Below are the code and all the weights of a small trained network. Each question names an input and a target symbol and asks about switching units off, where a switched-off unit gives its printed mean instead of its output.

import numpy as np


def w(rows, s, z=0):
    codes = np.array(rows[::2]) - 128.0
    scale = np.full(codes.shape[1], s)
    scale[-1] = z or s
    return codes * scale


def f(y):
    return y / 2 * (1 + np.tanh(0.7978845608 * (y + 0.044715 * y**3)))


def softmax(a):
    e = np.exp(a - a.max(-1, keepdims=True))
    return e / e.sum(-1, keepdims=True)


def log_softmax(a):
    a = a - a.max(-1, keepdims=True)
    return a - np.log(np.exp(a).sum(-1, keepdims=True))


def net(x, mask):
    ids = ['αζθξτψω'.index(c) for c in x.split()]
    T = len(ids)
    res = E[ids] + P[:T]
    r = res
    for j in range(2):
        rows = slice(3 * j, 3 * j + 3)
        q, k, v = (r @ M[0][rows].T for M in (Q, K, V))
        z = softmax(np.where(np.tri(T) > 0, q @ k.T / 3**0.5, -1e9)) @ v
        o = O[0][rows]
        res = res + np.where(mask[j], z, o[:, -1]) @ o[:, :-1]
    y = f(res @ A[0][:, :-1].T + A[0][:, -1])
    res = res + np.where(mask[2:10], y, B[0][:, -1]) @ B[0][:, :-1]
    return log_softmax(res[-1] @ U[:, :-1].T + U[:, -1])


Q, K, V, O, A, B = {}, {}, {}, {}, {}, {}
E = w([
[116,129,121,175,165,204],'α',
[170,179,85,100,113,41],'ζ',
[83,90,182,205,84,148],'θ',
[146,85,139,162,117,38],'ξ',
[119,193,146,164,31,116],'τ',
[102,242,165,250,169,103],'ψ',
[40,142,74,95,137,124],'ω',
],0.017)
P = w([
[78,118,123,161,192,92],'0',
[142,108,110,145,133,130],'1',
[100,86,74,170,130,128],'2',
[50,152,171,125,242,88],'3',
[188,105,170,103,200,136],'4',
[119,56,43,165,55,131],'5',
[38,69,109,53,76,136],'6',
[173,107,214,55,253,138],'7',
[233,67,173,78,71,135],'8',
[83,124,105,92,21,128],'9',
[59,156,185,43,205,136],'10',
],0.013)
Q[0] = w([
[72,79,113,198,100,205],'H1',
[159,114,43,163,101,120],'H1',
[245,113,134,106,210,222],'H1',
[42,138,146,37,158,130],'H2',
[71,156,254,141,118,74],'H2',
[15,118,60,198,44,83],'H2',
],0.0091)
K[0] = w([
[135,142,120,112,146,81],'H1',
[3,146,176,114,194,78],'H1',
[70,112,9,197,116,102],'H1',
[224,146,131,165,110,135],'H2',
[167,67,144,55,83,178],'H2',
[139,125,231,58,180,128],'H2',
],0.011)
V[0] = w([
[124,144,186,200,201,137],'H1',
[89,96,139,136,57,170],'H1',
[77,255,145,120,66,184],'H1',
[102,80,199,126,84,82],'H2',
[205,178,126,164,71,51],'H2',
[90,161,87,74,132,38],'H2',
],0.0093)
O[0] = w([
[110,103,211,140,188,141,255],'H1',
[33,75,94,165,71,170,94],'H1',
[63,216,156,120,30,141,184],'H1',
[17,2,133,189,138,50,151],'H2',
[201,204,172,191,89,81,165],'H2',
[57,169,101,64,138,53,150],'H2',
],0.0095,0.0088)
A[0] = w([
[106,20,160,170,115,63,174],'N1',
[102,108,149,128,97,8,3],'N2',
[102,188,133,157,156,79,153],'N3',
[195,94,211,104,72,166,59],'N4',
[128,95,154,138,24,126,18],'N5',
[31,2,196,178,114,204,88],'N6',
[104,192,104,148,87,223,183],'N7',
[166,105,103,191,111,241,45],'N8',
],0.008,0.0048)
B[0] = w([
[34,149,103,112,129,97,197],'N1',
[194,70,129,146,114,205,170],'N2',
[182,63,148,24,59,130,247],'N3',
[98,166,133,212,155,136,141],'N4',
[132,99,126,127,216,92,143],'N5',
[208,254,108,213,172,160,203],'N6',
[127,90,173,77,100,223,168],'N7',
[151,118,130,106,58,54,131],'N8',
],0.0071,0.012)
U = w([
[209,130,142,116,119,199,188],'α',
[215,215,110,101,79,68,104],'ζ',
[148,211,130,156,94,104,1],'θ',
[151,113,164,143,106,71,131],'ξ',
[147,170,150,154,2,113,208],'τ',
[148,202,225,105,110,96,111],'ψ',
[110,219,119,50,110,123,209],'ω',
],0.0072,0.0027)

Each question gives the input, a string of symbols that net reads in full, and the target symbol t.
The units are the heads (3 rows each of Q, K, V and O) and the neurons (one row each of A and B). Each row of codes is followed by its name. A weight is (code - 128) times the scale printed after its matrix; where a second scale follows, it is the last column's (O, A, B and U).
mask holds one flag per unit, heads first, then neurons. A switched-off unit (its flag False) gives its mean, the last column of its rows in O or B, instead of its output. The means were averaged over made-up inputs and are rounded, as every weight is.
A unit's drop is (log p(t) with every unit on - log p(t) with that unit switched off) / (log p(t) with every unit on - log p(t) with every unit switched off).
The circuit of an input: a set's keep is (log p(t) with only the set's units on - log p(t) with every unit switched off) / (log p(t) with every unit on - log p(t) with every unit switched off). Starting from all 10 units, units are removed one at a time, each time the one whose removal leaves the highest keep (on an exact tie, the one counted first), for as long as the keep stays at least 0.8.
circuit, biggest first: the units of the circuit, biggest drop first
most important unit: the unit with the biggest drop
k most important neurons: the k neurons with the biggest drops, biggest first
which heads matter: for each layer, one digit per head in row order, 1 if its drop is at least 0.15 and else 0, layers parted by /
drop when u is switched off: that unit's drop, to one decimal
input ψ ω ξ ω ψ τ ψ τ ζ ζ ξ, target ζ: most important unit => H1
input τ τ ω ψ ζ ψ ω ω ξ ψ θ, target ξ: circuit, biggest first => [H1, H2]
input θ ψ θ ψ, target θ: circuit, biggest first => [H2, N6, H1]
input ψ ζ ξ ξ ξ α α ψ θ ψ τ, target θ: circuit, biggest first => [H2, N6, H1, N3]
input ψ ψ ξ ω τ ψ τ ω ζ τ ψ, target ζ: circuit, biggest first => [H1, H2]
input ψ ζ ψ ψ ψ ζ, target ψ: which heads matter => 10
input τ α ψ τ θ ψ ψ, target θ: which heads matter => 11
input ψ τ τ ψ ψ ψ ψ ψ ζ ω, target ψ: which heads matter => 10
input θ θ ω, target θ: circuit, biggest first => [N6, H2, H1, N3]
input ψ θ α, target ψ: which heads matter => 10
input ψ ψ θ, target θ: circuit, biggest first => [N6, N3]
input ψ ψ ζ ψ ψ ψ ψ θ τ ξ, target θ: 2 most important neurons => [N6, N1]
input ψ τ ψ ζ τ τ ψ ω, target τ: circuit, biggest first => [H1, H2]
input θ ω ψ ξ θ τ ψ α, target τ: circuit, biggest first => [H1]
input ψ ψ ψ ξ τ τ ψ α ψ θ, target α: 2 most important neurons => [N6, N7]
input τ ψ ω ω θ τ τ, target θ: 3 most important neurons => [N6, N3, N1]
input τ ψ ψ α ω ψ θ, target ω: 2 most important neurons => [N1, N2]
input ξ ζ ω ω α ω ω, target α: drop when N1 is switched off => 0.1
input ψ ω θ θ ψ ζ ψ α, target ζ: drop when N2 is switched off => 0.0
input ω τ τ, target ω: drop when H2 is switched off => 0.9
input ω τ ζ, target ω: circuit, biggest first => [H2]
input ξ ψ ξ τ τ ψ ψ ζ α ω, target ζ: drop when H1 is switched off => 0.9
